In the rows, 128 means zero.
Rows lie near named flat spaces through zero. A row that begins with a name and a colon came from that space; any other row is followed by the name of its block's space that it lies nearest.
fj_gh: 112  97 142 143 129 149 139 116 141 141  78 108  99 182 106 179 154 113 132 135 117 114 149 149 115
pm_lf: 133 129 128 128 123 130 122 143 120 141 133 148 120 137 135 121 135 146 134 130 130 134 121 117 121
rp_mz: 135 128 133 112 154 109 109 114 115 120 152 131 116 149 135 120 123 124 114 104 125  97 122 103 130
cf_sz: 146 112 138 139 112 136 131 166 150 135 129 115 117 117 117 141 105 156 141 132 119 105 104 153 111
fj_gh: 133 129 137 117  91 125  99 135 124 158 164 140 134 122 116 111 141 152 108 143 136 143 116 119 133
rp_mz: 150 115 140 138 115 143 130 166 141 133 113 129 134  93 133 126 110 154 151 125 113 106 116 134 126
fj_gh: 162 112 140 103 116 140  98 116 110 129 167 146 117 169  98 110 147 157 122 129 125 133 110 134 105
cf_sz: 126 128 139 126 127 144 106 120 101 135 115 158 152  92 144 144 157 122 139 149 138 170 154 110 124
ls_sm: 119 149 151 101 148 135 104  87 113 121 132 146 147 136 121 152 115  88 143 122 125  86 160 110 177
bd_pn:  91 168 130 105 114 107 128 155 138 143 172 115 120 137 111 179 129 134 119 150 138 130 117 127 116
fj_gh:  98 147 121 132 150 118 121 100 109 144 126 160 109 179 141 150 130  98 131 136 152 135 150 112 143
pm_lf: 149 121 110 126 141 115 138 132 125 106 150 120 113 144 129  95 125 147 117 111 127 137 100 135  97
cf_sz: 110 122 122 137 139 107 131 112 139 120 136  94 119 130 123 154 123 105 101 133 140 131 129 143 115
fj_gh: 124 156 104 125 145 125 142 137 102 123 138 169 115 159 148 120 138 138 149 135 144 171 124 119 103
rp_mz: 162  97 146 148 117 167 104 120 111 138  97 169 148  96 136 124 130 134 160 148 134 152 146 141 130
ls_sm: 130 122 134 110 112 141 111  84 120 127 151 126 128 172  83 139 151 117 113 150 138 154 137 157 122
pm_lf: 137 113 120 139 134 118 137 139 138 124 129 113 109 141 130 118 119 139 119 116 125 118 110 136 111
rp_mz: 110 155 121 110 125 117 137 152 123 143 137 142 115 155 138 115 147 146 127 116 119 121 120  92 132
rp_mz: 132 153 120 112  96 119 117 142 127 152 178 152 123 151 115  91 119 157 121 135 138 132 103 123 143
cf_sz: 132 107 124 139 152 120 116  82 117 112 125 120 128 133 132 126 128  97 108 125 142 139 141 135 126
cf_sz: 124 140 128 113 129 122 128 128 125 123 138 124 135 122 128 121 135 129 121 120 121 124 127 114 133
rp_mz: 128 126 122 141 109 130 104 129 105 157 147 169 124 130 138 131 147 142 125 165 163 194 128 129 104
rp_mz: 142 104 138 134 160 122 110 123 114 116 121 128 120 117 148 143 129 123 125 115 127 116 130 113 106
pm_lf: 142 134 120 127 129 117 136 151 134 111 145 117 138  89 138 108 109 145 128 120 125 128 107 130 117
rp_mz: 104 132  99 147 145  94 150 136 130 129 120 113 111 128 162 108 137 123  99 114 138 147 121 105 115
ls_sm: 104 168 106 108 155 113 178 150 134  94 111 105 137 115 149 112 136 123 135  94 101 116 128  98 134
ls_sm: 106 144 118 126 111 123 130 135 120 147 136 140 127 135 131 133 157 134 118 149 143 173 132 119 117
bd_pn: 117 114 129 162  99 149 142 113 153 155  74 127 138 125 124 109 112 106 136 133 126 110 152 144 187
rp_mz: 157 129 131 118  88 164 142 117 149 117 126 122 156 123  84  87 107 136 149 130 110 114 124 172 166
ls_sm: 161  99 150 133 120 139  99 106 140 127 141 121 133 124 103 123  86 122 129 124 126  80 122 157 152
fj_gh: 157 121 135  99 148 121 118 135 116 109 154 127 113 154 124 103 136 154 122  93 104  94 103 105 108
ls_sm: 105 165 127  93 147 135 147 141 112 108 131 134 126 152 122 175 164 128 150 135 118 150 138 117  95
cf_sz: 133 135 117 128 118 131 128 113 123 127 142 141 134 137 120 106 124 127 128 138 141 152 126 142 134
pm_lf: 128 102 126 124 101 129 136 121 143 140 119  95 117 157 104  92 168 144  89 113 108 127 120 125 126
fj_gh: 159 129 141  98 137 119  80 125  94 120 187 156 138 111 132 117 135 150 119 128 137 141 112 105 104
ls_sm: 127 159 116 105 139 114 143 123 132 104 150 119 138 129 126  98 108 122 127 104 117 101 119 117 154
rp_mz: 131 129 141 114 142 110 105 128 127 124 165 119 116 136 120 156 112 128 117 125 132  99 115 126 115
bd_pn: 127 122 125 137 115 155 149 119 133 123  92 126 140 127 116 128 143 121 144 140 122 153 145 151 131
fj_gh: 105 152 114 134 119 112 140 158 133 155 130 142 113 142 147 115 125 141 127 124 133 124 119 103 141
bd_pn: 134 121 149 122 125 149 102 114 113 139 127 153 132 137 117 157 135 123 145 147 134 131 144 133 130
bd_pn: 124 110 120 150 110 133 154 116 157 125  85  89 147  97 126  90 123 112 112 113 112 114 139 138 166
ls_sm: 127 100 148 144 132 150 114 121 120 141  91 139 123 131 130 171 147 118 142 145 130 136 151 133 114
pm_lf: 152 139 112 125 144 127 147 143 127  93 145 130 132 114 132 113 100 141 150 122 128 137 106 150 105
fj_gh: 127 136 137 110 139  99 109  97 135 104 150  89 173  51 138  96 106  96  89  97 117  85 136  96 182
bd_pn: 118 147 114 101 117 109 134 131 121 124 153 115 137 125 128  85 166 144  93 112 118 149 117  94 126
rp_mz: 141 103 139 153 152 130 113 147 114 138  91 153 125  95 176 128 126 134 144 113 124 113 136  93 124
fj_gh: 111 138 121 146 140 122 138 141 133 149 114 150  97 173 142 144 104 123 147 126 137 102 128 124 138
pm_lf: 152 152 125 115 139 136 132 156 116 109 149 160 136 113 138 120 103 151 167 127 126 130 111 131 115
bd_pn: 152 122 135 123 138 133  97 112  99 118 145 157 149  94 142 121 130 128 133 137 142 157 134 121 118
cf_sz: 115 100 166 127 111 123  94 145 144 164 131 100 111 127 112 187 142 135 103 137 120  89 128 118 118
bd_pn: 138 118 123 122 131 132 148 141 135 110 120 105 120 137 118 121 145 145 125 115 108 129 115 135 100
bd_pn: 118 159 112 128 163  93 126 154 116 127 173 152  93 158 154 153  93 135 137 128 153 121 102 117  99
cf_sz: 106 133 133 112 132 113 120 108 129 144 133 119 109 179 119 123 143 115 101 107 118  88 134  98 156
pm_lf: 136 134 122 122 114 141 127 126 114 133 133 153 133 139 124 109 149 142 135 139 133 165 128 129 120
ls_sm: 121 142 148 114 137 131 106 119 120 132 134 142 139 120 129 157 117 111 141 131 128 101 144 114 152
ls_sm: 131 134 133 123  88 150 123 101 139 142 135 135 146 142  90 111 115 119 133 147 133 126 138 160 173
bd_pn: 120 133 127 144 110 147 130 115 128 142 105 148 145 116 127 130 124 113 145 152 141 152 150 143 154
cf_sz: 133 133 122 113 142 119 143 121 138  95 143  96 131 128 113 126 118 122 120 113 117 113 117 142 119
fj_gh: 138 140 113 127 150 124 150 131 128 102 125 130 127 132 139 107 108 127 144 109 121 118 120 130 128
bd_pn: 132 116 135 129 108 146 122 109 125 139 107 135 144 123 121 104 148 124 125 129 121 135 145 123 153
cf_sz: 121 114 115 159 125 107 133 131 147 130 139 100 117 110 129 144 102 121 107 146 154 147 114 162 107
pm_lf: 121 131 143 110 141 118 116 116 129 123 135 113 130 131 124 139 127 114 116 109 115  85 134 107 146
cf_sz: 168 115 126 135 110 147 119 129 123 119 143 147 145 100 120  99 110 149 145 143 138 157 114 160 118
pm_lf: 121 105 142 139 126 123 117 126 141 151 116 114 104 156 123 143 124 124 114 119 122  87 129 123 138
pm_lf: 151 151 123 111 147 126 130 156 113 106 155 154 131 115 144 117 107 152 157 118 125 123 107 119 111
ls_sm: 137 110 138 131 125 127 106 126 124 137 144 129 119 131 121 145 130 135 119 140 138 134 122 137 108
123 135 123 115 126 131 145 116 137 111 130 105 132 142 105 128 134 120 123 125 119 128 129 145 128 : rp_mz
140 103 147 133 127 133 126 174 140 135 115 113 112 114 132 156 134 159 135 121 107 103 111 123  94 : fj_gh
132 122 121 149 125 121 120 135 122 147 125 151 122 121 152 106 119 135 127 130 142 138 124 116 134 : ls_sm
129 118 145 126 123 146 110 107 121 136 121 138 130 142 112 156 136 116 137 144 132 129 146 140 132 : ls_sm
105 160 102 123  94 114 152 138 141 154 140 131 123 158 124  68 136 142 109 119 127 132 116 109 166 : fj_gh
152 109 119 134 138 139 147 123 128 106  98 121 135 120 138  79 135 134 132 100 106 123 126 124 131 : rp_mz
137  93 145 141 142 136 104 102 121 114 120 112 137  98 123 176 135 107 121 150 141 152 144 154  96 : cf_sz
101 150 126 144 110 136 147 179 133 168  85 158 129 111 164 125 137 145 155 130 120 125 139  89 154 : rp_mz
141 113 126 136 154 123 144 136 140  95 121  97 123 111 130 146 109 125 132 117 120 114 117 150  98 : bd_pn
147 113 148 119 153 125  87  94 106 109 143 133 152  86 137 140 121 106 121 126 135 123 143 118 130 : bd_pn
 95 116 142 131  85 114 137 166 168 164 103  67 136  83 125 126 158 142  83 115  97  95 127  95 152 : fj_gh
125 138 114 128 151 131 150 152 112 112 114 142 120 129 151 143 150 140 149 131 128 166 126 120  83 : fj_gh
129  95 151 148 146 147 107 115 113 137  84 143 125 120 144 175 147 110 142 140 131 134 158 123 113 : cf_sz
 97 143 116 133 126 118 148 114 139 127 108 107 144 109 136 119 133 100 112 124 128 132 147 117 160 : fj_gh
151 132 125 103 130 145 126 138  98 107 147 152 134 130 122 127 170 159 142 142 127 190 119 130  71 : bd_pn
143 101 134 147  98 120 106 119 147 148 146 111 132 106 116 102 103 132  99 133 138 115 114 146 148 : ls_sm
 86 137 126 127 147 107 151 117 155 105 128  62 121 128 107 203 122  88 106 139 132 121 137 159 108 : rp_mz
114 148 124 117 120 122 137 122 139 129 140 118 130 143 113 124 119 119 123 125 126 112 128 131 151 : rp_mz
129 131 105 147 129 138 153 110 134 117 122 134 117 165 113 128 108 115 145 145 147 156 127 177 121 : cf_sz
 98 178 115  87 107 100 131 127 129 133 180 115 141 134 114 100 145 131  93 122 127 133 119  98 154 : cf_sz
121 138 159  92 159 118  89 113 109 115 163 125 129 130 119 194 132 110 124 129 127  98 138 109 114 : ls_sm
143 108 143 141 109 132  99 144 123 160 127 150 128 108 142 114 128 149 126 131 131 122 124 109 136 : cf_sz
123 123 136 130 140 134 133 124 131 122 101 119 134 117 134 142 130 113 135 120 117 110 143 121 138 : ls_sm
134 115 135 130 138 142 124 111 121 120 113 133 127 139 122 145 133 117 139 133 128 132 141 140 121 : cf_sz
109 132 123 140 131 119 138 138 136 134 116 118 124 118 140 145 126 120 125 132 133 130 132 124 127 : rp_mz
109 167 105 102 156  97 142 146 105 127 148 150 104 174 159  93 152 144 118  93 120 123 114  64 123 : fj_gh
122 107 137 141  99 115 113 149 143 165 127 111 124 106 135 112 140 147  94 124 123 115 119 105 138 : pm_lf
110 146 134 132 107 124 105 119 125 159 142 151 144 109 132 134 115 114 125 150 150 133 143 119 167 : bd_pn

Rows lie near named flat spaces through zero. A row that begins with a name and a colon came from that space; any other row is followed by the name of its block's space that it lies nearest.
dn-rd: 135 147 163 116 149 115 144 135 117 112 157 115 101  98 103 137 126  80 110 129 132 124 122 132 122
hd-hq: 110 117 124 121 135 118 110 124 137 146 125 147 148 110 126 143 115 116 131 124 124 135 119 141 109
ml-lt: 165 138 126 119  81  89 105  52  98 127 139  98 137  93 112 137 159  89 121 164 109 123 103 134 199
nr-gz: 114 122 131 116 134  96 106  87 117 134 140 129 159  94 130 171 138  95 120 131 139 133 115 151 150
ml-lt: 119 107 151 136 131 139 129 143 124 111 142 127 152 144 132 131 120 106 139 133 141 139 131 130 129
gp-bp: 125 152 164 131 103 113 129 123 114 134 126 143 119  98 101 111 115  97 136 118 154  86 101 136 102
ml-lt: 120 138 123 149 150 133 150 126 122 114 125 128 135 157 164 152 151 156 124 110 175 113 149 128 158
gp-bp: 146 138 127 138 130 139 131 125 134 147 121 146 122 138 127 114 114 109 129 126 130 124 115 126 124
ml-lt: 117 132 138 138 142 133 142 139 125 116 131 130 129 140 140 137 133 136 128 116 156 118 138 129 129
hd-hq: 107 110 139 123 102 114 110  98 104 114 130 115 163 123 138 143 145 132 135 124 154 119 123 140 146
nr-gz: 118 121 107 117 137 141 128 131 131 128 117 121 120 144 144 127 137 171 120 111 126 135 141 124 119
dn-rd: 148 131 121 156 131 123 137 148 150 130 133 141 135 131 123 131 119 108 143 163 104 141 136 119 151
dn-rd: 134 131  91 101 143 138 108  77 125 166 107 133 119 135 150 132 135 146 101  96 129 137 112 138 126
nr-gz: 139 134 144 132 123 123 135 129 121 118 139 121 123 122 117 125 129 106 128 138 128 124 125 126 138
hd-hq: 121 125 140 126 105 117 126 126 115 109 133 111 132 118 120 126 140 136 134 136 130 118 131 127 136
nr-gz:  92 141 135 115 149 109 125 118 123 139 122 145 130 100 134 155 129 136 117  92 167 103 122 148  99
dn-rd: 138 132 116 160 128 117 135 140 147 130 127 143 144 131 132 140 128 124 145 157 118 130 139 123 157
gp-bp: 130 137 150 113 101 117 115 118 118 140 127 133 117  96  96 106 112  99 130 125 122 110  99 134  98
nr-gz: 148 126 104 119 124 139 117  83 117 141 118 118 127 148 148 125 144 137 113 120 128 136 120 128 157
hd-hq: 138 128 106 161 167 138 143 135 149 135 127 149 147 162 163 157 130 126 130 134 142 144 146 126 164
hd-hq:  70 128 158  98 112  67 118 118  98  88 148  95 141  56 109 173 161 145 123 122 151 101 138 149 122
ml-lt: 147 147 115 139 135 128 147 129 130 121 127 119 106 137 135 128 144 145 121 135 124 123 141 117 154
dn-rd: 159 129 105 157 119 149 143 149 146 128 117 131 121 166 137 104 127 149 142 152 104 138 143 106 152
nr-gz: 133 142 157 145 142 109 159 155 123  86 160 107 119 114 117 150 143 105 127 154 134 124 150 122 159
dn-rd: 136 114 130 142 131 142 136 153 137 113 137 123 135 151 131 122 124 125 138 147 115 147 142 117 139
gp-bp: 128 129 120 131 125 138 118 122 136 156 110 153 133 135 131 115 111 127 133 115 133 121 113 132 107
ml-lt: 151 165 117 152 130 118 144 110 131 146 115 146 113 126 135 131 136 126 125 126 147  99 122 127 153
nr-gz: 116 132 147 102 131 115 129 116 106 108 144 102 114 105 119 139 144 124 110 116 139 122 127 135 124
dn-rd: 130 173 122 140 152  92 149  98 120 129 129 132 113 101 141 171 158 130 109 117 166  93 134 139 166
gp-bp: 143 100  99 113 126 152 112 119 134 134 124 112 132 156 139 115 129 144 123 138  89 169 133 119 138
ml-lt: 123 101  98 104 112 123  94  94 126 141 119 116 149 123 135 134 137 146 125 134  98 155 123 134 138
dn-rd: 112 125 135 128 134 125 133 127 119 113 132 120 136 131 140 143 141 140 126 119 151 122 137 132 135
hd-hq: 123 129 125 149 152 125 146 148 138 112 136 130 138 140 145 153 137 136 131 137 139 133 152 125 150
hd-hq: 120 110 127 117 127 144 106  86 112 145 120 136 156 148 152 132 127 118 122 100 160 131 107 143 128
ml-lt: 133 141 116 106 106  99 115  79 106 127 126 103 119  97 123 139 158 139 112 129 123 116 120 134 156
hd-hq: 114 108 120 142 163 145 125 143 149 143 126 157 159 153 151 148 109 117 134 120 140 150 133 135 119
nr-gz: 109 110 153 133 126  87 111 136 134 116 156 133 171  81 104 166 118  72 145 167 112 144 126 144 138
dn-rd: 121 126  74 131 158 124 116  75 132 154 107 139 154 149 184 176 157 167 111 106 153 137 137 141 173
gp-bp: 153 125 127 113 123 156 123 110 118 138 126 119 110 150 127  99 122 116 115 118 119 139 112 122 124
ml-lt: 116  97 140 128 129 136 126 126 112  92 148 100 159 152 147 146 146 130 130 136 141 150 145 128 159
gp-bp: 119 142 127 126 164  91 141 149 145 117 150 125 118  83 113 172 134 112 117 150 106 139 147 133 137
gp-bp: 122 125 110 124 155 133 130 130 139 136 125 133 127 135 143 144 130 141 118 119 126 142 137 130 127
hd-hq: 154 122 139 119  89 161 123 115 107 126 120 110 111 159 120  73 124 129 130 121 125 123 109 115 121
nr-gz: 114 119 142 149 129 111 127 165 149 124 138 149 154 108 111 141 107 102 153 156 115 134 134 131 118
gp-bp: 156 139 138 111 144 154 140 111 111 125 138 109  93 149 130 110 132 108 101 110 135 134 118 123 132
140 132 135  99 130 116 120 122 125 129 144 111 104  94  98 124 123  98 111 139  91 144 117 129 117 : gp-bp
120 136 119 146 141 100 138 141 142 118 135 131 138 110 131 162 140 134 134 150 124 128 149 129 153 : hd-hq
149 153 128 111 125 130 138 134 128 135 126 119  77 111 102 100 124 129 113 124 103 120 120 118 105 : hd-hq
140 121 137 138 137 168 146 141 121 114 130 120 121 179 147 107 128 135 126 114 149 133 136 116 133 : hd-hq
 83 117 126 122 141 107 131 139 123  99 133 112 146 116 146 168 154 174 127 118 150 124 158 136 132 : gp-bp
119 140 131 124 135 106 136 154 139 120 135 126 112  95 108 137 127 132 128 140 108 125 139 126 114 : hd-hq
145 133 141 154  90 127 125 131 129 135 121 145 139 131 113 101 113 106 154 148 127 110 112 123 133 : gp-bp
132 133 140 120 147 155 148 163 132 120 133 123  93 144 120 104 115 132 119 113 124 132 134 117  94 : hd-hq
128 151 124  95 165 135 130  97 116 151 124 129  91 118 135 135 131 123  88  81 150 120 112 140 104 : hd-hq
115 130 137 115 127 115 118 117 121 133 130 131 131 105 120 136 126 117 124 118 136 120 117 139 114 : dn-rd
129 110 142  95  96 154 114 100  92 115 127  93 118 149 128  92 138 142 117 103 137 127 113 125 116 : gp-bp
153 128 105 167 130 132 130 126 150 147 118 155 153 153 145 134 121 116 146 154 121 138 130 123 166 : nr-gz
112 126 163  88 103  98 123 106  85  82 157  70 115  85 103 138 160 124 110 130 130 119 128 134 137 : ml-lt
116 110 133 130 128 129 121 114 116 115 135 120 157 141 146 146 139 127 131 126 149 134 133 135 149 : ml-lt
116 117 100 132 131 111 108 139 159 156 116 156 149 107 122 141 110 133 143 147  92 145 128 133 114 : gp-bp
133 150 120 146 140 109 143 120 130 126 128 133 126 121 139 153 145 132 125 132 145 113 138 130 159 : dn-rd
112 122 123 110 137 153 122 109 114 138 113 128 125 153 152 120 131 157 114  82 162 121 121 134 105 : gp-bp
121 107  95 134 149 135 118 109 136 137 120 133 160 155 166 157 140 150 125 125 134 152 141 133 157 : dn-rd
161 128 110 142  91 130 113 106 133 149 114 136 136 136 122 103 123 119 143 154 100 131 112 120 152 : hd-hq
145 125 108 149 118 149 125 136 147 152 107 153 134 156 135 104 110 136 144 134 116 132 123 119 124 : nr-gz
165 131 121 135 152 155 150 127 126 114 142 107 108 168 144 124 140 118 111 136 121 152 141 113 167 : gp-bp
128 137 134 139 125 123 131 132 131 134 124 142 131 123 125 127 122 120 135 128 138 115 123 130 124 : gp-bp
153 109 144 134  49 155 105 107 106 132 112 122 143 158 114  61 115 120 157 138 123 115  97 117 126 : gp-bp

Each name stands for a flat space through zero: a line, a plane or more. A row that begins with a name and a colon came from that space; any other row is followed by the name of the space it lies nearest, among the names in its block.
hmnh: 124 113 129 119 129 138  90 127 149 123 155 149 125 156 122 128 152 137 110 149 110 126 135 126 108
tcsc: 133 145 143 136 132 120 148 146 134 130 112 123 138 115 126 132 124 157 137  98 132 133 123 121 126
hmnh: 128 137 144 122 133 128 156 143 149 133 138 127 130 143 117 131 118 158 121 120 106 117 122 107 114
tcsc: 158 105  90 115 132 130 114  95 150  98 143 127 152 100 137 141 106 110 139 117 122 133 138 143 120
tcsc: 106 127 119 124 161 143 104 146  93 124 104 144 118 123 118  95 108  99 155 171 108 149 144 139 139
nqfz: 112 122 111 136 122 130 100 132 120 126 145 148 110 147 128 120 146  88 116 159 125 128 123 127 145
nqfz: 117 125 101 147 132 125  63 125 114 103 113 149 123 114 129 139 148 105 146 142 143 157 143 152 143
nqfz: 137 103 116 115 139 134 102 142 125 125 140 136 143 119 123 115 118 120 136 138 106 129 144 144 123
mtqg: 124 141 157 145 134 106 126 188 152 110 166 146 114 125 110 140 112 152 134 112  89 119 129  92 144
nqfz: 119 137 121 134 123 120 166 148 113 143 130 120 120 132 123 119 111 103 127 131 120 115 113 117 152
nqfz: 104 150 140 135 121 135 122  97 166 111 150 146  93 183 121 156 157 146  97 156 125 124 117  91 109
mtqg: 136  97 113 125 127 109 125 103  84 144 177 138 134 121 128  37 119  53 154 101  89 133 134 122 198
mtqg: 136 118 143 117 128 136 122 122 134 130 138 129 128 128 137 119 133 131 117 132 132 122 129 127 116
nqfz: 124 133 155 121 136 135 121 116 140 114 130 125 113 133 125 144 119 157 129 142 125 126 142 118 108
tcsc: 140 130 126 129 127 129 135 134 134 135 118 130 144 119 136 121 138 134 124 108 140 133 117 132 122
mtqg: 123 123 115 127 134 121 120 109 120 123 135 127 132 135 114 121 121 129 149 122 104 138 145 130 139
mtqg: 135 142 127 147 120  98 145  83 105 114 121 108 127  96 133 125 110 119 167  77 141 145 137 123 172
tcsc: 121 116  93 114 101 146 148 101 117 176 109 111 145 175 130 126 171 120  91 144 152 114 108 156 107
tcsc: 126 121 123 120 120 145 136 103  96 162 107 125 129 138 149  82 156  87 110 141 162 130 109 143 133
mtqg: 119 129 156 110 143 140 114 101 156 116 145 133 120 163 110 136 130 183 127 141  96 130 150 110  92
hmnh: 154 117 124 119 117 119 148 114 169 110 172 121 136 123 130 152 107 137 118 106 108 106 125 110 120
nqfz: 135 141 132 143 130 110 143 150 129 123 124 127 137 105 125 128 116 138 146  91 124 135 125 120 146
hmnh: 122 124  93 132 111 120 135  94 123 124 141 118 121 141 124 145 125  98 127 136 127 121 127 132 146
hmnh: 137 132 130 127 144 131 123 145 157 105 133 142 133 116 126 141 112 142 132 127 113 133 129 117 112
tcsc: 140 124 121 138 122 120 124 173 132 139 128 138 147 112 133 122 141 123 122 106 133 127 113 136 135
nqfz: 151 120 159 123 125 122 132 133 135 128 140 122 138 103 141 119 124 145 128  97 136 121 130 124 125
nqfz: 133 127 117 130 134 128 111 119 117 117  99 120 139 103 131 142 122 136 149 122 145 145 143 152 123
hmnh: 155 120 144 126 131 117 123 126 163 100 170 137 133 106 134 131 111 138 131  98 109 123 132 106 128
nqfz:  99 140 183 133 142 129 110 145  95 118 125 127  79 121 125 123 107 129 143 169 129 126 151 113 143
hmnh: 108 137 145 151 118 110 105 136 110 118 146 136  94 130 125 131 136 110 134 136 131 128 134 114 164
hmnh: 117 124 149 134 113 121 124 124  73 163 109 112 120 125 136  94 151 114 134 121 157 130 133 147 156
tcsc: 103 147 165 127 148 129 139 162 114 134 104 117 115 137 102 138 106 181 148 142 106 129 150 121 116
hmnh: 151 106 127 127 132 134  78 122 107 119 108 134 144  78 157 108 141 103 140 120 167 148 139 165 130
mtqg: 105 142 121 128 130 121 171 122 111 140 126 110 115 152 105 130 101 129 141 138 100 119 132 114 144
mtqg:  93 157 127 141 118 118 186 127 119 147 145 127  93 178 110 117 122 103 115 144 104 111 102  84 161
hmnh: 141 171 112 141 168 122 188 152 141  92  76 123 143  68 127 143  53 134 176  98 122 154 117 111 134
mtqg: 125 101 128 100 145 144 134 177 117 151 141 127 138 138 110 107 100 127 125 164  83 106 140 139 112
tcsc: 141 127 116 128 156 148  91 166 147 126 102 170 160 115 138  94 157 129 124 122 132 160 113 140 104
hmnh: 113 115 109 118 137 149  91 130 117 138 108 140 134 150 121 122 151 126 122 166 127 139 138 155 106
tcsc: 107 123  97 119 136 141 126 161 120 151 101 125 145 160  99 144 133 151 127 159 105 128 137 155 103
nqfz: 130 122 158 104 166 140 108 127 131  88 109 107 125  93 112 168  62 187 172 154 102 134 185 141  90
tcsc: 121 146  62 135 136 132 148  79 132 119  95 132 144 142 122 131 129 102 142 124 129 157 113 134 133
mtqg: 114 145 107 136 112 140 139 111 136 136 105 127 116 155 137 155 158 117  97 154 165 125 103 131 113
mtqg: 138 111 126 113 130 137 111 103 128 125 124 119 139 122 132 133 128 138 131 132 133 130 144 147 110
126 141 127 138 122 117 134 114 133 113 117 114 124 120 124 164 120 149 139 116 138 131 136 129 127 : mtqg
129 115 121 113 136 141 135 146 113 146 117 123 139 127 126 113 117 119 126 147 121 121 130 144 119 : mtqg
125 117 150 114 163 142  84 162 140 118 134 156 137 132 111 107 126 164 141 142  86 144 153 127 102 : hmnh
130 101 120  96 134 141 123  94 126 119 135 100 131 133 115 156  93 146 139 161 106 113 165 149 100 : tcsc
127 127 109 132 141 124 105 112 142  98 147 147 125 128 120 128 118 114 144 131 102 143 138 118 138 : hmnh
136 129  79 135 125 119 141 130 147 119 129 130 150 126 119 149 120 119 133 110 114 132 118 133 133 : nqfz
140 157 174 142 123 131 145 150 151 122 109 133 116 105 157 141 142 147 104 112 179 125  98 107 112 : mtqg
134 131 145 134 116 125 134 147 133 129 129 121 121 115 139 147 130 133 114 126 150 114 120 127 125 : hmnh
127 165 153 157 122 102 165 138 127 116 117 119 112 102 133 142 112 137 144  88 146 131 115 100 158 : mtqg
143 107  91 125 121 122 112  88 136  98 162 130 126 112 137 138 109  80 134 133 122 125 135 132 146 : tcsc
120 138 147 124 150 128 138 141 104 118  94 107 123  99 117 141  82 153 165 137 122 135 156 138 125 : nqfz
139  92 111 108 125 126 101  75 115 122 155 114 140 128 122 120 118 121 146 125 106 128 162 149 132 : mtqg
116 150 105 136 125 130 129  92 175  97 133 136 115 163 116 184 137 152 115 141 122 133 123 108 104 : nqfz
127 130 160 128 135 124 145 192 138 134 156 138 118 127 120 118 109 134 118 133  99 106 120 102 132 : mtqg
130 122 145 108 130 151 108  58 147 124 129 132 125 157 139 118 159 150 110 140 142 137 134 125  91 : mtqg
101 124 133 128 143 140  75 128 114 112 128 147 101 144 118 128 135 119 135 179 117 140 151 133 126 : nqfz
129 135 146 139 121 133 100 167 172 101 148 150 107 129 137 175 143 140  94 153 142 114 116 112 104 : hmnh
133  94 141 106 124 125 124 133 128 134 190 125 122 142 117 110 107 118 122 142  81  98 146 118 135 : mtqg
 88 177 108 157 164 140 107 153 139 119  84 186 120 165 111 101 167 126 134 146 117 181 102 105 129 : tcsc
